Below are the code and all the weights of a small trained network. Each question names an input and a target symbol and asks about switching units off, where a switched-off unit gives its printed mean instead of its output.

import numpy as np


def w(rows, s, z=0):
    codes = np.array(rows[::2]) - 128.0
    scale = np.full(codes.shape[1], s)
    scale[-1] = z or s
    return codes * scale


def f(y):
    return np.maximum(y, 0)


def softmax(a):
    e = np.exp(a - a.max(-1, keepdims=True))
    return e / e.sum(-1, keepdims=True)


def log_softmax(a):
    a = a - a.max(-1, keepdims=True)
    return a - np.log(np.exp(a).sum(-1, keepdims=True))


def net(x, mask):
    ids = ['ΘΨαβγεζηλμξσω'.index(c) for c in x.split()]
    T = len(ids)
    res = E[ids] + P[:T]
    r = res
    for j in range(3):
        rows = slice(4 * j, 4 * j + 4)
        q, k, v = (r @ M[0][rows].T for M in (Q, K, V))
        z = softmax(np.where(np.tri(T) > 0, q @ k.T / 4**0.5, -1e9)) @ v
        o = O[0][rows]
        res = res + np.where(mask[j], z, o[:, -1]) @ o[:, :-1]
    y = f(res @ A[0][:, :-1].T + A[0][:, -1])
    res = res + np.where(mask[3:7], y, B[0][:, -1]) @ B[0][:, :-1]
    return log_softmax(res[-1] @ U[:, :-1].T + U[:, -1])


Q, K, V, O, A, B = {}, {}, {}, {}, {}, {}
E = w([
[71,148,82,93,162,108],'Θ',
[169,140,86,106,193,105],'Ψ',
[131,141,144,88,44,168],'α',
[187,130,125,90,141,112],'β',
[139,86,154,92,204,104],'γ',
[139,113,180,77,94,133],'ε',
[143,120,118,90,207,66],'ζ',
[83,139,79,101,79,162],'η',
[85,89,140,92,198,107],'λ',
[57,120,123,85,109,131],'μ',
[155,158,157,3,155,196],'ξ',
[145,155,115,89,109,123],'σ',
[64,93,161,98,95,167],'ω',
],0.018)
P = w([
[116,154,128,128,110,127],'0',
[140,121,102,53,77,63],'1',
[114,140,127,152,169,199],'2',
[120,216,147,98,114,111],'3',
[138,42,72,58,122,121],'4',
[105,217,159,147,175,193],'5',
[145,91,83,15,106,69],'6',
[117,137,121,127,214,228],'7',
[123,232,148,66,154,114],'8',
[130,53,82,70,195,203],'9',
[129,250,155,50,183,142],'10',
[123,111,112,91,228,252],'11',
[130,198,125,25,186,101],'12',
],0.012)
Q[0] = w([
[116,174,153,137,131,130],'H0',
[133,163,123,136,118,121],'H0',
[132,134,127,167,138,133],'H0',
[124,106,127,129,109,99],'H0',
[138,125,157,252,89,67],'H1',
[125,103,118,146,72,45],'H1',
[128,120,116,200,123,142],'H1',
[157,34,77,137,124,156],'H1',
[143,137,113,111,105,153],'H2',
[79,140,112,112,119,123],'H2',
[136,147,87,151,143,113],'H2',
[122,128,147,154,123,116],'H2',
],0.032)
K[0] = w([
[138,99,92,106,151,163],'H0',
[120,114,125,150,119,157],'H0',
[120,109,119,96,82,117],'H0',
[139,151,147,141,125,164],'H0',
[123,79,112,255,74,60],'H1',
[134,157,163,248,146,147],'H1',
[134,96,117,148,96,53],'H1',
[95,213,184,131,103,59],'H1',
[157,143,107,125,101,150],'H2',
[81,141,118,92,138,143],'H2',
[152,151,78,155,149,102],'H2',
[91,142,148,151,113,95],'H2',
],0.024)
V[0] = w([
[142,157,135,112,143,106],'H0',
[106,145,87,109,150,163],'H0',
[147,130,108,158,154,81],'H0',
[155,84,124,187,110,150],'H0',
[80,90,195,121,205,86],'H1',
[64,83,238,117,79,146],'H1',
[198,125,148,86,167,109],'H1',
[250,112,178,174,131,122],'H1',
[186,101,89,164,113,158],'H2',
[154,185,128,84,114,150],'H2',
[110,104,84,114,130,179],'H2',
[135,108,182,123,99,140],'H2',
],0.02)
O[0] = w([
[116,153,149,122,130,159,185],'H0',
[69,104,113,156,74,177,175],'H0',
[104,168,150,149,113,73,146],'H0',
[117,107,146,167,201,79,6],'H0',
[106,199,86,237,100,45,172],'H1',
[115,238,62,219,212,180,96],'H1',
[86,118,34,86,96,55,247],'H1',
[6,87,87,55,192,45,48],'H1',
[40,159,152,172,138,101,68],'H2',
[156,69,130,87,180,135,201],'H2',
[175,130,161,132,192,100,171],'H2',
[131,146,76,131,163,92,110],'H2',
],0.013,0.014)
A[0] = w([
[151,77,174,94,95,126,178],'N0',
[99,58,201,149,121,111,79],'N1',
[142,119,151,74,87,96,132],'N2',
[167,114,250,198,168,158,9],'N3',
],0.013,0.0013)
B[0] = w([
[103,79,52,235,210,114,229],'N0',
[175,161,23,173,101,60,142],'N1',
[70,182,238,131,110,195,253],'N2',
[127,129,154,60,153,2,193],'N3',
],0.0089,0.032)
U = w([
[102,113,22,133,112,27,25],'Θ',
[145,115,86,242,97,123,42],'Ψ',
[110,76,163,161,157,87,99],'α',
[90,122,210,251,188,217,110],'β',
[96,130,184,113,30,139,161],'γ',
[166,119,128,76,52,114,11],'ε',
[80,95,107,253,172,90,156],'ζ',
[163,64,176,221,89,130,27],'η',
[66,183,43,136,149,168,166],'λ',
[82,180,155,208,200,125,226],'μ',
[118,99,107,155,117,115,52],'ξ',
[129,110,120,69,141,174,251],'σ',
[12,121,116,90,200,83,56],'ω',
],0.0056,0.0025)

Each question gives the input, a string of symbols that net reads in full, and the target symbol t.
The units are the heads (4 rows each of Q, K, V and O) and the neurons (one row each of A and B). Each row of codes is followed by its name. A weight is (code - 128) times the scale printed after its matrix; where a second scale follows, it is the last column's (O, A, B and U).
mask holds one flag per unit, heads first, then neurons. A switched-off unit (its flag False) gives its mean, the last column of its rows in O or B, instead of its output. The means were averaged over made-up inputs and are rounded, as every weight is.
A unit's drop is (log p(t) with every unit on - log p(t) with that unit switched off) / (log p(t) with every unit on - log p(t) with every unit switched off).
The circuit of an input: a set's keep is (log p(t) with only the set's units on - log p(t) with every unit switched off) / (log p(t) with every unit on - log p(t) with every unit switched off). Starting from all 7 units, units are removed one at a time, each time the one whose removal leaves the highest keep (on an exact tie, the one counted first), for as long as the keep stays at least 0.8.
units of the circuit, in order: the units of the circuit, biggest drop first
unit that matters most: the unit with the biggest drop
k most important neurons: the k neurons with the biggest drops, biggest first
input ω ζ ω β ζ ζ ζ η β β η, target ω: units of the circuit, in order : H1
input η ζ μ α ζ Ψ, target γ: units of the circuit, in order : H1; N2; H2
input μ β ζ γ ζ Ψ α β β λ α ζ, target σ: 2 most important neurons : N2; N0
input ω Ψ ζ ζ ω, target γ: units of the circuit, in order : N2; H1
input ζ λ β, target Ψ: 2 most important neurons : N2; N3
input ζ ζ ε β Θ, target ω: 2 most important neurons : N0; N2
input σ α ζ ω β ζ β η ζ, target α: units of the circuit, in order : N3; H1; N0
input α ω γ ζ, target Θ: 2 most important neurons : N2; N0
input Θ β σ ζ, target β: units of the circuit, in order : H1; N0; N3
input ζ ω β ζ β β Θ ζ β λ, target ω: 2 most important neurons : N0; N2
input β σ ξ ζ, target σ: units of the circuit, in order : H1; N0; H0
input σ ζ β η Ψ ω λ β ε γ, target λ: units of the circuit, in order : H1; N3; N0
input λ α α α ω μ Ψ σ ω, target β: units of the circuit, in order : H1; N0; N2
input ζ β Θ η ε ζ γ ζ, target Θ: unit that matters most : H1
input Ψ σ β, target β: units of the circuit, in order : H1; N0; N3
input ζ ζ γ σ Θ λ Θ ε γ, target λ: units of the circuit, in order : H1; N2; N3; N0
input η λ λ α ξ Θ ζ λ ω β β β σ, target σ: 3 most important neurons : N0; N3; N1
input η λ ζ ω μ, target μ: units of the circuit, in order : H1; N3
input ζ ε γ Ψ μ, target ζ: 2 most important neurons : N0; N1
input Ψ σ α Θ ζ ζ ω μ γ Θ σ, target η: 2 most important neurons : N0; N3
input η γ α β λ ζ γ, target γ: unit that matters most : N2
input α η λ α η ω ζ λ σ α σ Θ, target β: 3 most important neurons : N0; N2; N3
